Here is a tiny trained network, its code and every weight. The questions are about switching its units off for an input and a target symbol, where a switched-off unit gives its printed mean instead of its output.

import numpy as np


def w(rows, s, z=0):
    codes = np.array(rows[::2]) - 128.0
    scale = np.full(codes.shape[1], s)
    scale[-1] = z or s
    return codes * scale


def f(y):
    return np.maximum(y, 0)


def softmax(a):
    e = np.exp(a - a.max(-1, keepdims=True))
    return e / e.sum(-1, keepdims=True)


def log_softmax(a):
    a = a - a.max(-1, keepdims=True)
    return a - np.log(np.exp(a).sum(-1, keepdims=True))


def net(x, mask):
    ids = ['αβζημξψ'.index(c) for c in x.split()]
    T = len(ids)
    res = E[ids] + P[:T]
    q, k, v = (res @ M[0].T for M in (Q, K, V))
    z = softmax(np.where(np.tri(T) > 0, q @ k.T / 4**0.5, -1e9)) @ v
    res = res + np.where(mask[0], z, O[0][:, -1]) @ O[0][:, :-1]
    y = f(res @ A[0][:, :-1].T + A[0][:, -1])
    res = res + np.where(mask[1:17], y, B[0][:, -1]) @ B[0][:, :-1]
    return log_softmax(res[-1] @ U[:, :-1].T + U[:, -1])


Q, K, V, O, A, B = {}, {}, {}, {}, {}, {}
E = w([
[31,120,169,175,106,72,114,79,177,73,124],'α',
[119,218,175,82,132,238,146,211,62,179,185],'β',
[199,186,137,247,128,21,112,166,93,187,133],'ζ',
[169,143,32,65,86,105,81,136,109,105,211],'η',
[164,125,166,157,184,184,249,106,207,112,114],'μ',
[51,161,109,92,180,166,92,132,173,239,97],'ξ',
[180,97,199,114,138,218,10,149,115,40,47],'ψ',
],0.011)
P = w([
[136,117,158,100,27,148,118,160,179,131,166],'0',
[98,157,109,80,89,68,167,160,108,92,59],'1',
[115,164,127,124,173,122,142,64,99,106,72],'2',
[156,162,150,185,165,134,76,99,161,112,186],'3',
[124,45,149,177,146,129,133,209,159,128,113],'4',
[111,10,169,192,90,152,126,117,100,182,113],'5',
[160,141,164,167,126,168,107,29,97,163,125],'6',
],0.012)
Q[0] = w([
[165,174,133,110,115,137,75,41,115,89,89],'H0',
[137,30,158,101,76,188,129,137,86,177,96],'H0',
[108,38,124,187,94,91,107,168,138,111,126],'H0',
[129,141,102,106,201,138,96,254,193,55,123],'H0',
],0.0084)
K[0] = w([
[128,170,163,158,164,120,121,120,185,164,246],'H0',
[99,124,78,161,222,91,146,84,69,122,112],'H0',
[96,162,111,75,121,145,183,91,105,114,92],'H0',
[125,100,118,107,1,76,194,193,147,189,74],'H0',
],0.0096)
V[0] = w([
[207,143,198,202,133,130,164,126,163,158,96],'H0',
[113,87,157,114,175,145,149,37,192,34,60],'H0',
[97,143,131,189,123,2,141,99,99,136,96],'H0',
[63,177,115,59,205,122,223,139,119,203,129],'H0',
],0.0068)
O[0] = w([
[65,106,165,136,210,47,178,179,254,157,106,199],'H0',
[161,202,63,114,179,200,88,190,143,87,174,39],'H0',
[85,183,126,201,230,95,104,29,71,127,238,1],'H0',
[156,229,153,127,35,135,134,40,195,180,103,87],'H0',
],0.0078,0.0033)
A[0] = w([
[133,160,92,43,125,183,145,188,105,93,159,3],'N0',
[94,97,82,159,228,102,129,190,20,112,204,49],'N1',
[233,200,131,57,70,144,103,190,49,82,132,87],'N2',
[130,166,93,44,16,182,77,114,134,97,91,43],'N3',
[159,153,65,85,73,55,119,154,128,189,134,83],'N4',
[106,206,60,215,217,101,139,93,94,69,169,56],'N5',
[55,83,123,112,150,69,99,151,205,103,86,182],'N6',
[189,30,127,174,132,131,117,105,101,48,76,100],'N7',
[225,163,88,50,104,141,169,169,132,60,121,88],'N8',
[109,151,173,145,81,110,107,97,161,226,101,105],'N9',
[170,208,3,113,157,38,98,184,103,166,91,19],'N10',
[14,116,133,24,61,139,98,139,133,72,129,85],'N11',
[55,62,188,105,121,80,198,151,158,84,146,96],'N12',
[153,241,178,106,186,87,107,53,136,144,124,79],'N13',
[85,89,10,72,52,65,156,95,207,57,149,91],'N14',
[124,122,160,89,144,176,152,161,161,183,131,84],'N15',
],0.0065,0.0032)
B[0] = w([
[136,191,116,175,57,170,164,66,155,112,131,175],'N0',
[114,88,127,147,138,144,62,98,134,31,117,217],'N1',
[160,168,119,195,151,129,78,53,144,74,136,224],'N2',
[101,117,69,140,180,145,31,132,173,106,108,227],'N3',
[155,175,117,125,65,192,140,121,162,203,142,178],'N4',
[185,52,103,21,26,220,185,114,169,154,178,182],'N5',
[115,140,118,61,172,102,118,165,149,153,126,253],'N6',
[129,83,168,105,141,110,181,160,91,161,150,217],'N7',
[192,65,151,157,35,188,170,97,114,68,126,205],'N8',
[69,132,204,123,127,147,194,165,159,83,173,251],'N9',
[196,110,38,72,92,167,60,105,113,205,118,154],'N10',
[74,178,76,180,179,74,58,95,107,154,162,215],'N11',
[85,186,132,169,153,88,113,82,78,82,155,242],'N12',
[140,172,117,148,76,161,138,122,170,126,103,163],'N13',
[99,46,138,21,181,134,184,93,153,108,255,177],'N14',
[141,145,129,189,102,138,103,94,113,132,93,219],'N15',
],0.0071,0.0052)
U = w([
[49,173,139,143,210,48,96,114,122,69,183,205],'α',
[142,251,118,233,97,139,92,73,129,81,100,111],'β',
[168,105,112,159,124,68,117,131,28,176,113,143],'ζ',
[181,90,64,45,102,156,105,93,134,138,187,8],'η',
[145,81,185,38,77,161,254,219,147,102,129,145],'μ',
[102,189,52,74,206,148,57,217,204,243,87,232],'ξ',
[146,75,120,140,181,121,27,212,125,55,19,37],'ψ',
],0.005,0.0015)

Each question gives the input, a string of symbols that net reads in full, and the target symbol t.
The units are the heads (4 rows each of Q, K, V and O) and the neurons (one row each of A and B). Each row of codes is followed by its name. A weight is (code - 128) times the scale printed after its matrix; where a second scale follows, it is the last column's (O, A, B and U).
mask holds one flag per unit, heads first, then neurons. A switched-off unit (its flag False) gives its mean, the last column of its rows in O or B, instead of its output. The means were averaged over made-up inputs and are rounded, as every weight is.
A unit's drop is (log p(t) with every unit on - log p(t) with that unit switched off) / (log p(t) with every unit on - log p(t) with every unit switched off).
The circuit of an input: a set's keep is (log p(t) with only the set's units on - log p(t) with every unit switched off) / (log p(t) with every unit on - log p(t) with every unit switched off). Starting from the 12 units with the biggest drops (on a tie, the unit counted first), units are removed one at a time, each time the one whose removal leaves the highest keep (on an exact tie, the one counted first), for as long as the keep stays at least 0.8.
circuit, biggest first: the units of the circuit, biggest drop first
k most important neurons: the k neurons with the biggest drops, biggest first
drop of u: that unit's drop, to one decimal
input μ α μ α β, target β: circuit, biggest first : (H0 N0)
input ζ ζ ζ μ μ, target α: circuit, biggest first : (H0)
input α μ ψ ζ, target η: circuit, biggest first : (N5 H0)
input ξ ξ ψ α ζ μ, target ψ: circuit, biggest first : (H0 N1)
input μ ξ ψ ζ ζ ζ, target ψ: circuit, biggest first : (H0 N1)
input β ζ ψ β, target μ: circuit, biggest first : (H0 N11 N2)
input β α μ ζ ζ ζ μ, target α: 2 most important neurons : (N12 N8)
input ξ α ζ ξ η, target η: circuit, biggest first : (H0 N5)
input β ζ β β, target μ: circuit, biggest first : (H0 N11 N9)
input α α β β ψ η μ, target μ: circuit, biggest first : (H0 N11)
input μ ζ β ζ α, target α: circuit, biggest first : (N12 H0)
input α η α β ζ β, target η: 4 most important neurons : (N5 N12 N11 N9)
input ζ μ ξ μ ψ μ, target β: drop of N5 : 0.2
input α ζ ζ β ζ μ η, target μ: drop of N2 : 0.1
input β μ ζ μ μ α μ, target ξ: drop of N1 : 0.1
input ξ β ζ β η α μ, target μ: drop of N3 : 0.2
input μ ζ ζ η ζ, target α: most important neuron : (N1)
